[[ 2.36  1.83  1.78  1.94 -2.49  0.46 -0.54]
 [ 2.34  1.76  2.07  1.85 -2.16  0.73 -0.65]
 [ 0.87 -0.87  0.13 -3.88 -1.13 -0.82  2.47]
 [-1.84 -2.40 -2.94 -4.29  1.23  0.05 -0.53]
 [ 0.33 -0.40 -2.30 -1.62 -1.98  0.41 -2.15]
 [ 2.95  1.63  3.82  0.58 -1.70  0.55  1.46]
 [ 0.63 -0.18  1.00 -1.62 -0.37 -0.84  2.54]
 [-0.59 -0.93 -1.16 -2.12 -0.15 -1.37  1.95]
 [-0.35 -1.88 -4.30 -5.10 -2.31 -0.42 -1.22]
 [ 3.44  1.96  1.89  0.67 -4.37 -0.54  1.16]
 [ 1.85  0.04 -1.38 -2.39 -3.45  0.92 -2.27]]
:
[[ 2.95  1.63  3.82  0.58 -1.70  0.55  1.46]
 [ 2.34  1.76  2.07  1.85 -2.16  0.73 -0.65]
 [ 3.44  1.96  1.89  0.67 -4.37 -0.54  1.16]
 [ 2.36  1.83  1.78  1.94 -2.49  0.46 -0.54]
 [ 0.63 -0.18  1.00 -1.62 -0.37 -0.84  2.54]
 [ 0.87 -0.87  0.13 -3.88 -1.13 -0.82  2.47]
 [-0.59 -0.93 -1.16 -2.12 -0.15 -1.37  1.95]
 [ 1.85  0.04 -1.38 -2.39 -3.45  0.92 -2.27]
 [ 0.33 -0.40 -2.30 -1.62 -1.98  0.41 -2.15]
 [-1.84 -2.40 -2.94 -4.29  1.23  0.05 -0.53]
 [-0.35 -1.88 -4.30 -5.10 -2.31 -0.42 -1.22]]

[[-0.37  4.81 -3.02  1.82  5.03 -2.22  0.53]
 [ 2.57 -1.67  4.97  2.85 -0.59  0.99  3.68]
 [ 0.51 -1.67 -3.82 -0.23 -2.47 -3.50 -1.05]
 [ 3.16 -2.74  4.17 -1.26  2.53  0.35  4.47]]
:
[[ 2.57 -1.67  4.97  2.85 -0.59  0.99  3.68]
 [ 3.16 -2.74  4.17 -1.26  2.53  0.35  4.47]
 [-0.37  4.81 -3.02  1.82  5.03 -2.22  0.53]
 [ 0.51 -1.67 -3.82 -0.23 -2.47 -3.50 -1.05]]

[[ 1.33 -1.92 -4.33 -0.23  0.20  0.56 -4.27  3.99 -4.35  0.40  1.28 -0.76]
 [ 1.17 -6.46  3.05 -2.37  3.07  3.91 -0.44 -1.97  2.92  1.61 -0.47  1.04]
 [-1.15 -0.51  1.66  2.09  0.26  1.80  0.26  1.60 -0.03 -0.58 -0.60  0.87]
 [-0.67  5.58 -1.39  0.66 -2.34  0.41  1.05 -1.83 -1.45  0.97  0.25  0.44]
 [ 1.02 -1.67 -0.92  0.64  4.51  1.18 -1.25  2.57 -0.11  1.03 -1.30  0.05]
 [ 0.22  6.00 -0.13 -0.08 -1.58 -0.50  1.83 -6.24 -2.67  0.58  1.57 -0.79]
 [ 1.45  0.36  3.67  0.63 -0.13 -0.62 -0.42  1.05  2.77  0.16 -0.18 -1.16]]
:
[[ 1.45  0.36  3.67  0.63 -0.13 -0.62 -0.42  1.05  2.77  0.16 -0.18 -1.16]
 [ 1.17 -6.46  3.05 -2.37  3.07  3.91 -0.44 -1.97  2.92  1.61 -0.47  1.04]
 [-1.15 -0.51  1.66  2.09  0.26  1.80  0.26  1.60 -0.03 -0.58 -0.60  0.87]
 [ 0.22  6.00 -0.13 -0.08 -1.58 -0.50  1.83 -6.24 -2.67  0.58  1.57 -0.79]
 [ 1.02 -1.67 -0.92  0.64  4.51  1.18 -1.25  2.57 -0.11  1.03 -1.30  0.05]
 [-0.67  5.58 -1.39  0.66 -2.34  0.41  1.05 -1.83 -1.45  0.97  0.25  0.44]
 [ 1.33 -1.92 -4.33 -0.23  0.20  0.56 -4.27  3.99 -4.35  0.40  1.28 -0.76]]

[[-1.65 -0.32  0.53  2.04 -2.36  1.74  2.80  2.42 -0.20  2.82 -2.26 -1.06
  -0.29  2.80  3.24  0.52]
 [ 2.91  4.46  1.06  1.28  3.12  0.66 -4.07  2.02 -0.59  0.48 -1.99  0.53
   4.35  0.46 -1.95 -4.87]
 [-2.46 -2.21  1.52  0.77  1.78 -3.14 -1.32 -1.46  6.63 -0.23  2.09 -2.78
   3.31 -0.31  2.46  0.10]
 [-4.65  0.88  2.19 -1.44 -1.47 -5.21 -0.99 -3.68 -5.67  2.79 -0.29  1.01
  -0.18  1.23  1.50 -2.09]]
:
[[-4.65  0.88  2.19 -1.44 -1.47 -5.21 -0.99 -3.68 -5.67  2.79 -0.29  1.01
  -0.18  1.23  1.50 -2.09]
 [-2.46 -2.21  1.52  0.77  1.78 -3.14 -1.32 -1.46  6.63 -0.23  2.09 -2.78
   3.31 -0.31  2.46  0.10]
 [ 2.91  4.46  1.06  1.28  3.12  0.66 -4.07  2.02 -0.59  0.48 -1.99  0.53
   4.35  0.46 -1.95 -4.87]
 [-1.65 -0.32  0.53  2.04 -2.36  1.74  2.80  2.42 -0.20  2.82 -2.26 -1.06
  -0.29  2.80  3.24  0.52]]

[[-0.33  0.16 -0.27  0.58  0.65]
 [-1.63 -0.07  1.28  1.44  0.34]
 [ 1.30 -4.51 -0.51 -2.47  0.92]
 [ 0.85 -1.75 -1.14 -0.41  0.20]
 [ 0.04  0.05 -0.43  6.31 -0.31]
 [-0.58  1.20 -0.42  0.01 -1.07]]
:
[[-1.63 -0.07  1.28  1.44  0.34]
 [-0.33  0.16 -0.27  0.58  0.65]
 [-0.58  1.20 -0.42  0.01 -1.07]
 [ 0.04  0.05 -0.43  6.31 -0.31]
 [ 1.30 -4.51 -0.51 -2.47  0.92]
 [ 0.85 -1.75 -1.14 -0.41  0.20]]

[[ 0.90 -0.93  1.52  0.01  0.45 -0.28 -1.07]
 [-5.50  0.61 -5.16 -4.60  2.50 -1.80  4.34]
 [-2.39  0.19 -2.30 -2.47  2.14 -1.09  1.69]
 [-2.49 -2.15 -1.54 -2.71 -1.49 -0.82  2.10]
 [-1.40 -3.93  0.67 -1.93 -3.56 -0.73  1.13]]
:
[[ 0.90 -0.93  1.52  0.01  0.45 -0.28 -1.07]
 [-1.40 -3.93  0.67 -1.93 -3.56 -0.73  1.13]
 [-2.49 -2.15 -1.54 -2.71 -1.49 -0.82  2.10]
 [-2.39  0.19 -2.30 -2.47  2.14 -1.09  1.69]
 [-5.50  0.61 -5.16 -4.60  2.50 -1.80  4.34]]

[[ 0.41  0.02 -1.39 -1.87 -0.28 -1.92]
 [ 0.43  0.83  0.74  2.22  1.06  2.74]
 [-0.05 -0.07 -0.06 -0.07 -0.05 -0.05]
 [-0.25 -0.37  0.62  0.09 -0.18  0.01]
 [ 1.22  2.15  1.39  5.37  2.67  6.79]
 [-0.04 -0.06 -0.11 -0.07 -0.04 -0.03]
 [-0.25  1.25  1.01  1.99  0.50  0.97]
 [-0.40 -0.53  0.76 -0.09 -0.34 -0.29]
 [ 0.07 -0.16 -0.80 -1.14 -0.30 -1.18]
 [ 0.11 -0.43 -1.91 -3.25 -0.90 -3.64]
 [-0.52 -0.76  1.19  0.10 -0.37 -0.04]]
:
[[ 1.22  2.15  1.39  5.37  2.67  6.79]
 [-0.52 -0.76  1.19  0.10 -0.37 -0.04]
 [-0.25  1.25  1.01  1.99  0.50  0.97]
 [-0.40 -0.53  0.76 -0.09 -0.34 -0.29]
 [ 0.43  0.83  0.74  2.22  1.06  2.74]
 [-0.25 -0.37  0.62  0.09 -0.18  0.01]
 [-0.05 -0.07 -0.06 -0.07 -0.05 -0.05]
 [-0.04 -0.06 -0.11 -0.07 -0.04 -0.03]
 [ 0.07 -0.16 -0.80 -1.14 -0.30 -1.18]
 [ 0.41  0.02 -1.39 -1.87 -0.28 -1.92]
 [ 0.11 -0.43 -1.91 -3.25 -0.90 -3.64]]
